Below are the code and all the weights of a small trained network. Each question names an input and a class and asks about switching units off, where a switched-off unit gives its printed mean instead of its output.

import numpy as np


def w(rows, s, z=0):
    codes = np.array(rows[::2]) - 128.0
    scale = np.full(codes.shape[1], s)
    scale[-1] = z or s
    return codes * scale


def norm(h):
    return h / np.sqrt((h * h).mean(-1, keepdims=True) + 1e-5)


def f(y):
    return y / 2 * (1 + np.tanh(0.7978845608 * (y + 0.044715 * y**3)))


def log_softmax(a):
    a = a - a.max(-1, keepdims=True)
    return a - np.log(np.exp(a).sum(-1, keepdims=True))


def net(x, mask):
    res = np.array(x, float).reshape(1, 6) / 4 @ E
    u = 0
    for l in range(2):
        y = f(norm(res) @ A[l][:, :-1].T + A[l][:, -1])
        res = res + np.where(mask[u : u + 5], y, B[l][:, -1]) @ B[l][:, :-1]
        u += 5
    return log_softmax(norm(res)[-1] @ U[:, :-1].T + U[:, -1])


A, B = {}, {}
E = w([
[125,115,154,59,186,160],'x0',
[89,147,95,24,38,54],'x1',
[141,118,115,146,88,107],'x2',
[226,26,28,95,207,58],'x3',
[111,4,226,127,91,177],'x4',
[15,98,72,131,119,11],'x5',
],0.0044)
A[0] = w([
[111,100,13,41,128,94,249],'L0N1',
[178,136,113,216,42,187,111],'L0N2',
[217,89,142,164,205,162,132],'L0N3',
[117,22,53,2,99,15,196],'L0N4',
[112,52,141,152,85,86,176],'L0N5',
],0.0055,0.002)
B[0] = w([
[118,118,187,212,90,225,213],'L0N1',
[84,165,96,88,171,81,147],'L0N2',
[144,82,152,183,72,79,183],'L0N3',
[18,65,74,167,41,185,254],'L0N4',
[62,160,87,255,119,134,167],'L0N5',
],0.0077,0.0055)
A[1] = w([
[241,103,162,112,71,254,77],'L1N1',
[161,216,119,119,99,109,103],'L1N2',
[30,192,108,208,110,39,185],'L1N3',
[130,106,174,77,196,94,78],'L1N4',
[74,187,179,197,120,174,250],'L1N5',
],0.0064,0.0023)
B[1] = w([
[47,165,187,81,139,106,175],'L1N1',
[255,221,123,168,55,86,138],'L1N2',
[107,31,111,134,48,141,254],'L1N3',
[44,196,191,159,148,96,114],'L1N4',
[173,122,39,81,109,153,241],'L1N5',
],0.0078,0.0056)
U = w([
[190,7,192,203,206,86,120],'0',
[128,112,69,116,204,91,42],'1',
[82,134,184,2,171,175,139],'2',
[228,174,130,132,93,100,202],'3',
[44,14,65,163,34,169,194],'4',
[76,133,163,107,201,63,83],'5',
[104,114,154,125,179,50,1],'6',
],0.0092,0.005)

Each question gives the input, the list of numbers given to net, and the class t.
The units are the neurons (one row each of A and B). Each row of codes is followed by its name. A weight is (code - 128) times the scale printed after its matrix; where a second scale follows, it is the last column's (A, B and U).
mask holds one flag per neuron, layer by layer. A switched-off neuron (its flag False) gives its mean, the last column of its row in B, instead of its output. The means were averaged over made-up inputs and are rounded, as every weight is.
A unit's drop is (log p(t) with every unit on - log p(t) with that unit switched off) / (log p(t) with every unit on - log p(t) with every unit switched off).
The circuit of an input: a set's keep is (log p(t) with only the set's units on - log p(t) with every unit switched off) / (log p(t) with every unit on - log p(t) with every unit switched off). Starting from all 10 units, units are removed one at a time, each time the one whose removal leaves the highest keep (on an exact tie, the one counted first), for as long as the keep stays at least 0.8.
units of the circuit, in order: the units of the circuit, biggest drop first
unit that matters most: the unit with the biggest drop
k most important neurons: the k neurons with the biggest drops, biggest first
top k neurons in layer l: the k neurons of layer l with the biggest drops, biggest first
drop when u is switched off: that unit's drop, to one decimal
input [-3,-4,5,2,3,-2], class 0: top 2 neurons in layer 0 : L0N4, L0N1
input [6,-1,5,-7,-3,-7], class 3: unit that matters most : L1N2
input [5,-4,-6,-4,-5,-5], class 2: units of the circuit, in order : L0N5, L1N1
input [-6,-4,4,-6,-3,-5], class 3: units of the circuit, in order : L0N4, L1N2, L0N1
input [1,5,4,-7,-1,-8], class 3: units of the circuit, in order : L1N2, L0N4
input [-4,-4,4,4,5,-4], class 0: units of the circuit, in order : L0N4, L1N3
input [-1,-2,7,1,2,-6], class 0: units of the circuit, in order : L0N4, L1N5, L0N1
input [-7,5,-3,1,5,-8], class 2: units of the circuit, in order : L1N1, L0N4
input [5,2,6,-6,-5,0], class 3: 2 most important neurons : L0N4, L1N2
input [7,-5,3,-7,0,0], class 2: units of the circuit, in order : L0N4, L0N5, L1N3
input [-6,-8,6,2,6,-4], class 0: top 2 neurons in layer 0 : L0N4, L0N1
input [-3,-4,2,0,4,-2], class 0: top 2 neurons in layer 1 : L1N3, L1N1
input [-2,-1,-2,-3,-6,2], class 3: top 3 neurons in layer 0 : L0N4, L0N5, L0N3
input [8,-5,5,-8,0,-6], class 2: unit that matters most : L1N1
input [6,-1,6,-6,-1,-7], class 2: 2 most important neurons : L1N1, L0N5
input [6,6,-5,-4,5,-3], class 2: 2 most important neurons : L0N4, L1N3
input [6,-3,-5,-8,-2,-4], class 2: 2 most important neurons : L0N5, L1N1
input [3,-5,5,2,1,-3], class 0: top 2 neurons in layer 0 : L0N3, L0N4
input [-7,1,1,0,1,-8], class 3: top 2 neurons in layer 0 : L0N4, L0N2
input [7,-1,-6,5,2,-8], class 5: unit that matters most : L1N1
input [1,2,1,-4,-8,-5], class 3: 2 most important neurons : L1N2, L0N4
input [-2,-6,2,-3,0,-5], class 3: top 2 neurons in layer 1 : L1N3, L1N5
input [-4,-7,-3,3,3,-3], class 0: top 2 neurons in layer 0 : L0N4, L0N3
input [4,-3,-4,-1,3,-2], class 5: 3 most important neurons : L0N4, L0N1, L1N1
input [0,-6,-4,2,0,-7], class 0: 2 most important neurons : L0N3, L0N4
input [7,-5,-6,-5,5,-1], class 2: drop when L1N3 is switched off : 0.1
input [3,2,3,-5,-5,1], class 3: drop when L0N4 is switched off : 0.8
input [6,-8,-5,5,5,5], class 0: drop when L1N5 is switched off : 0.1
input [6,1,-1,-8,8,-8], class 2: drop when L0N4 is switched off : 0.1
